Below is a small trained network, with its code and all its weights. Each question gives an input and a class and asks what happens when units are switched off, that is, made to give their printed mean instead of their output.

import numpy as np


def w(rows, s, z=0):
    codes = np.array(rows[::2]) - 128.0
    scale = np.full(codes.shape[1], s)
    scale[-1] = z or s
    return codes * scale


def f(y):
    return np.maximum(y, 0)


def log_softmax(a):
    a = a - a.max(-1, keepdims=True)
    return a - np.log(np.exp(a).sum(-1, keepdims=True))


def net(x, mask):
    res = np.array(x, float).reshape(1, 8) / 4 @ E
    y = f(res @ A[0][:, :-1].T + A[0][:, -1])
    res = res + np.where(mask, y, B[0][:, -1]) @ B[0][:, :-1]
    return log_softmax(res[-1] @ U[:, :-1].T + U[:, -1])


A, B = {}, {}
E = w([
[110,91,85],'x0',
[2,205,145],'x1',
[203,189,98],'x2',
[102,120,247],'x3',
[126,128,130],'x4',
[137,144,144],'x5',
[134,132,133],'x6',
[128,124,120],'x7',
],0.0085)
A[0] = w([
[57,62,112,190],'n0',
[131,147,139,140],'n1',
[118,140,185,149],'n2',
[180,114,121,155],'n3',
[203,130,99,3],'n4',
[98,117,153,50],'n5',
[199,30,169,92],'n6',
[47,103,187,7],'n7',
[93,147,5,245],'n8',
[104,119,151,39],'n9',
[111,46,138,154],'n10',
[136,88,104,51],'n11',
[180,182,142,113],'n12',
[183,168,96,143],'n13',
[154,48,151,247],'n14',
[82,110,155,56],'n15',
[153,134,135,66],'n16',
[90,112,123,86],'n17',
],0.013,0.0034)
B[0] = w([
[147,167,131,202],'n0',
[133,134,141,144],'n1',
[129,153,109,180],'n2',
[121,91,123,198],'n3',
[130,69,80,198],'n4',
[128,129,82,150],'n5',
[131,204,162,240],'n6',
[158,132,7,194],'n7',
[134,120,210,254],'n8',
[114,115,93,143],'n9',
[123,137,153,185],'n10',
[133,114,120,154],'n11',
[113,103,164,183],'n12',
[109,75,171,205],'n13',
[94,103,185,224],'n14',
[134,137,61,162],'n15',
[92,111,111,143],'n16',
[145,143,101,150],'n17',
],0.02,0.0088)
U = w([
[129,137,189,244],'0',
[123,251,166,126],'1',
[166,11,72,5],'2',
],0.011,0.0026)

Each question gives the input, the list of numbers given to net, and the class t.
The units are the neurons (one row each of A and B). Each row of codes is followed by its name. A weight is (code - 128) times the scale printed after its matrix; where a second scale follows, it is the last column's (A, B and U).
mask holds one flag per neuron, in row order. A switched-off neuron (its flag False) gives its mean, the last column of its row in B, instead of its output. The means were averaged over made-up inputs and are rounded, as every weight is.
A unit's drop is (log p(t) with every unit on - log p(t) with that unit switched off) / (log p(t) with every unit on - log p(t) with every unit switched off).
The circuit of an input: a set's keep is (log p(t) with only the set's units on - log p(t) with every unit switched off) / (log p(t) with every unit on - log p(t) with every unit switched off). Starting from the 12 units with the biggest drops (on a tie, the unit counted first), units are removed one at a time, each time the one whose removal leaves the highest keep (on an exact tie, the one counted first), for as long as the keep stays at least 0.8.
units of the circuit, in order: the units of the circuit, biggest drop first
most important unit: the unit with the biggest drop
top k neurons: the k neurons with the biggest drops, biggest first
drop of u: that unit's drop, to one decimal
input [1,5,0,4,-7,4,4,-4], class 2: top 2 neurons => n6, n7
input [1,-4,6,0,3,0,-1,0], class 2: units of the circuit, in order => n4
input [-6,2,-6,-2,-7,-2,2,0], class 1: units of the circuit, in order => n4, n13
input [-1,3,-6,-3,1,-6,5,1], class 1: units of the circuit, in order => n0, n13
input [4,-7,-2,-7,-8,8,-7,2], class 0: top 2 neurons => n6, n8
input [7,3,-5,-1,-7,2,7,4], class 1: top 3 neurons => n0, n4, n13
input [-8,8,8,0,-4,-4,4,-2], class 0: top 2 neurons => n6, n12
input [4,4,7,0,-5,7,6,5], class 0: units of the circuit, in order => n6, n7
input [-5,7,4,-4,4,-3,0,5], class 0: top 3 neurons => n6, n8, n0
input [-4,0,-6,6,1,3,5,3], class 1: units of the circuit, in order => n4, n2, n13
input [2,2,-4,0,-2,-3,-3,-6], class 1: units of the circuit, in order => n0, n13
input [-7,-8,-4,-7,-1,-8,2,1], class 0: top 3 neurons => n6, n7, n14
input [7,4,-8,-2,-5,-3,8,1], class 1: top 2 neurons => n0, n4
input [-2,5,-4,5,8,4,2,-7], class 2: units of the circuit, in order => n7
input [-4,4,3,-4,-8,1,6,-2], class 0: units of the circuit, in order => n6, n7
input [-8,5,-3,8,-8,-6,8,3], class 2: drop of n15 => 0.0
input [7,-3,-3,-3,3,-5,3,-6], class 0: drop of n8 => 0.1
input [-2,5,8,0,6,-3,1,-5], class 0: drop of n0 => 0.2
input [3,4,8,-7,7,-3,-7,-1], class 0: drop of n8 => 1.2
input [-3,-4,-7,4,-3,8,7,-8], class 1: most important unit => n6
